Below are the code and all the weights of a small trained network. Each question names an input and a class and asks about switching units off, where a switched-off unit gives its printed mean instead of its output.

import numpy as np


def w(rows, s, z=0):
    codes = np.array(rows[::2]) - 128.0
    scale = np.full(codes.shape[1], s)
    scale[-1] = z or s
    return codes * scale


def norm(h):
    return h / np.sqrt((h * h).mean(-1, keepdims=True) + 1e-5)


def f(y):
    return np.maximum(y, 0)


def log_softmax(a):
    a = a - a.max(-1, keepdims=True)
    return a - np.log(np.exp(a).sum(-1, keepdims=True))


def net(x, mask):
    res = np.array(x, float).reshape(1, 8) / 4 @ E
    u = 0
    for l in range(2):
        y = f(norm(res) @ A[l][:, :-1].T + A[l][:, -1])
        res = res + np.where(mask[u : u + 14], y, B[l][:, -1]) @ B[l][:, :-1]
        u += 14
    return log_softmax(norm(res)[-1] @ U[:, :-1].T + U[:, -1])


A, B = {}, {}
E = w([
[127,129,130,128,124,125,130,129,128,128,130,128],'x0',
[127,131,128,129,125,126,131,130,128,126,132,129],'x1',
[141,104,137,162,78,136,75,126,3,52,103,133],'x2',
[129,127,130,128,127,126,127,128,128,127,129,128],'x3',
[134,76,191,98,109,71,90,179,159,100,131,2],'x4',
[150,106,135,239,124,125,137,150,145,164,137,107],'x5',
[130,128,126,129,130,129,125,128,129,127,125,127],'x6',
[125,128,129,128,126,130,130,129,128,129,126,128],'x7',
],0.0073)
A[0] = w([
[128,124,129,150,116,122,137,148,104,133,138,152,48],'L0N1',
[134,120,136,249,126,120,128,142,148,153,134,116,195],'L0N2',
[126,135,129,131,130,127,129,124,131,128,126,124,101],'L0N3',
[122,137,111,136,150,148,129,123,164,140,114,141,110],'L0N4',
[138,144,131,110,134,124,154,134,117,112,131,123,170],'L0N5',
[137,137,123,108,130,128,117,123,143,134,108,115,82],'L0N6',
[126,117,126,108,141,135,134,105,113,157,141,156,71],'L0N7',
[118,113,139,79,111,134,131,123,103,128,125,156,112],'L0N8',
[128,107,146,113,118,104,114,144,121,118,145,58,3],'L0N9',
[116,130,119,114,148,142,141,121,188,171,125,144,193],'L0N10',
[134,116,140,87,137,106,131,136,226,162,132,77,101],'L0N11',
[134,153,125,112,125,111,154,126,192,171,149,177,206],'L0N12',
[148,130,120,143,139,124,111,120,91,122,125,177,116],'L0N13',
[122,142,137,91,122,111,135,139,139,104,122,127,116],'L0N14',
],0.013,0.0029)
B[0] = w([
[125,140,105,134,123,127,78,127,100,180,91,191,144],'L0N1',
[113,126,124,248,126,105,180,82,199,129,93,62,224],'L0N2',
[136,132,125,127,129,119,141,126,129,134,117,132,129],'L0N3',
[170,134,128,113,130,122,103,162,139,131,122,105,172],'L0N4',
[98,119,155,88,99,144,131,96,126,134,70,135,147],'L0N5',
[127,118,110,109,133,140,106,118,134,176,132,121,142],'L0N6',
[78,118,166,153,92,116,125,161,52,45,190,79,159],'L0N7',
[89,212,125,129,160,99,160,163,168,69,144,49,166],'L0N8',
[216,106,135,109,174,101,93,156,136,104,90,102,192],'L0N9',
[184,84,130,133,161,134,88,137,86,84,100,93,218],'L0N10',
[47,178,135,122,101,170,197,162,128,171,197,160,245],'L0N11',
[177,97,142,117,128,75,75,116,135,95,72,97,231],'L0N12',
[111,158,113,131,126,146,195,141,99,150,140,160,177],'L0N13',
[167,59,101,146,122,151,100,85,105,196,115,184,159],'L0N14',
],0.011,0.013)
A[1] = w([
[66,176,108,121,92,126,187,42,145,95,132,196,106],'L1N1',
[133,85,117,190,79,142,147,98,107,213,179,229,2],'L1N2',
[74,130,133,146,101,88,131,132,154,152,132,139,98],'L1N3',
[216,73,137,165,136,105,52,126,143,139,137,152,65],'L1N4',
[175,73,97,165,127,152,92,95,116,115,87,128,79],'L1N5',
[85,174,119,24,119,144,133,150,73,164,195,241,58],'L1N6',
[89,95,103,164,111,136,98,1,237,122,155,105,91],'L1N7',
[86,109,124,3,105,187,113,112,140,213,171,189,34],'L1N8',
[125,132,150,135,105,103,129,136,144,57,141,101,114],'L1N9',
[64,120,141,137,92,187,174,110,191,220,166,143,117],'L1N10',
[158,91,154,103,94,103,98,94,132,76,52,89,133],'L1N11',
[172,110,96,155,173,127,122,70,151,113,118,101,111],'L1N12',
[179,111,151,15,158,137,61,193,87,114,173,179,109],'L1N13',
[188,74,124,13,139,111,18,95,82,86,94,160,52],'L1N14',
],0.0096,0.0021)
B[1] = w([
[114,112,132,172,87,185,92,154,99,159,106,131,179],'L1N1',
[135,96,85,121,176,139,137,46,127,158,131,146,152],'L1N2',
[145,147,110,101,143,172,127,146,99,110,159,151,154],'L1N3',
[141,111,154,137,107,143,116,177,135,151,105,104,200],'L1N4',
[131,98,157,100,131,139,114,141,164,152,131,126,196],'L1N5',
[126,113,223,75,76,81,100,185,182,86,116,111,202],'L1N6',
[143,146,128,3,142,145,87,177,57,104,146,178,188],'L1N7',
[211,40,159,130,148,86,113,91,146,162,109,184,182],'L1N8',
[138,132,100,131,135,130,119,107,142,162,122,165,200],'L1N9',
[97,145,110,148,129,149,170,97,133,110,178,133,201],'L1N10',
[170,138,92,131,167,102,108,125,136,143,109,114,254],'L1N11',
[127,92,154,86,99,111,93,138,117,152,139,135,206],'L1N12',
[95,152,96,115,126,106,123,38,113,85,123,184,240],'L1N13',
[56,216,78,148,135,146,186,116,103,91,161,113,251],'L1N14',
],0.017,0.0089)
U = w([
[101,229,17,92,177,77,109,57,82,39,89,121,230],'0',
[245,64,126,140,169,89,48,204,157,176,58,36,254],'1',
[148,41,217,44,112,59,154,65,198,112,170,235,41],'2',
[98,139,143,162,144,185,239,196,196,151,244,74,20],'3',
[52,151,216,111,2,173,91,227,96,77,86,152,58],'4',
[110,75,74,223,118,231,145,72,59,212,114,201,95],'5',
],0.0081,0.00089)

Each question gives the input, the list of numbers given to net, and the class t.
The units are the neurons (one row each of A and B). Each row of codes is followed by its name. A weight is (code - 128) times the scale printed after its matrix; where a second scale follows, it is the last column's (A, B and U).
mask holds one flag per neuron, layer by layer. A switched-off neuron (its flag False) gives its mean, the last column of its row in B, instead of its output. The means were averaged over made-up inputs and are rounded, as every weight is.
A unit's drop is (log p(t) with every unit on - log p(t) with that unit switched off) / (log p(t) with every unit on - log p(t) with every unit switched off).
The circuit of an input: a set's keep is (log p(t) with only the set's units on - log p(t) with every unit switched off) / (log p(t) with every unit on - log p(t) with every unit switched off). Starting from the 12 units with the biggest drops (on a tie, the unit counted first), units are removed one at a time, each time the one whose removal leaves the highest keep (on an exact tie, the one counted first), for as long as the keep stays at least 0.8.
units of the circuit, in order: the units of the circuit, biggest drop first
unit that matters most: the unit with the biggest drop
k most important neurons: the k neurons with the biggest drops, biggest first
top k neurons in layer l: the k neurons of layer l with the biggest drops, biggest first
drop when u is switched off: that unit's drop, to one decimal
input [1,-8,-4,2,7,-5,4,-3], class 2: units of the circuit, in order	(L0N11, L0N2, L1N8)
input [-2,-1,-1,0,2,3,-8,-4], class 3: units of the circuit, in order	(L0N11)
input [-1,8,-8,5,1,-3,1,-8], class 2: units of the circuit, in order	(L0N2, L0N9, L1N8)
input [5,-1,4,4,-7,-2,2,7], class 4: 2 most important neurons	(L0N2, L1N6)
input [-5,-1,-6,0,4,-7,8,-6], class 2: units of the circuit, in order	(L0N11, L0N2, L1N8)
input [-6,-1,-5,-4,3,-8,7,2], class 2: units of the circuit, in order	(L0N11, L1N8, L0N2)
input [2,0,1,-1,-5,-2,-1,7], class 4: top 4 neurons in layer 0	(L0N13, L0N9, L0N10, L0N2)
input [5,-1,-8,-8,0,7,1,3], class 1: 4 most important neurons	(L0N12, L0N10, L1N14, L0N13)
input [-5,6,-2,-4,8,-8,-1,-6], class 2: 2 most important neurons	(L0N11, L0N2)
input [7,3,7,-3,0,-5,4,-2], class 4: 3 most important neurons	(L0N12, L0N10, L0N9)
input [-2,7,0,7,0,6,-5,-7], class 1: top 3 neurons in layer 0	(L0N11, L0N13, L0N2)
input [-1,-8,0,6,7,-8,-3,-3], class 2: 4 most important neurons	(L0N12, L0N11, L0N10, L0N2)
input [-8,8,0,2,3,7,-7,-8], class 3: top 2 neurons in layer 0	(L0N12, L0N10)
input [-7,7,-7,4,2,2,-3,2], class 3: unit that matters most	L0N11
input [-7,-1,7,6,-1,7,5,-4], class 5: top 2 neurons in layer 0	(L0N12, L0N10)
input [5,2,0,-1,6,-5,-3,4], class 2: 4 most important neurons	(L0N11, L0N2, L0N12, L0N10)
input [6,1,0,-2,6,7,-5,2], class 3: top 2 neurons in layer 0	(L0N12, L0N11)
input [-8,-4,8,0,-2,0,5,7], class 4: top 2 neurons in layer 0	(L0N2, L0N12)
input [-7,0,7,7,1,6,-4,-4], class 1: 2 most important neurons	(L0N11, L1N14)
input [-7,0,1,0,-7,-3,-4,0], class 4: most important neuron	(L0N13)
input [-5,1,-1,7,3,-4,-6,-1], class 2: 3 most important neurons	(L0N2, L0N11, L1N8)
input [-2,0,-5,7,4,0,3,-5], class 2: 3 most important neurons	(L0N11, L0N2, L1N8)
input [-1,-5,-8,-7,6,-5,-6,5], class 2: 3 most important neurons	(L0N11, L0N2, L1N8)
input [2,-3,2,5,-1,0,8,8], class 4: 3 most important neurons	(L0N2, L1N6, L0N12)
input [7,3,-2,2,4,-3,8,-2], class 2: 2 most important neurons	(L0N11, L0N2)
input [-2,1,3,-7,0,-5,-2,-4], class 4: drop when L0N8 is switched off	0.3
input [2,6,-2,-5,-6,3,-4,-6], class 1: drop when L0N12 is switched off	0.0
input [3,4,5,2,-2,-6,0,2], class 4: drop when L0N12 is switched off	0.3
input [5,1,-1,-8,2,-2,1,2], class 2: top 2 neurons in layer 0	(L0N11, L0N2)
input [3,3,3,7,1,4,4,-1], class 1: drop when L1N13 is switched off	0.1
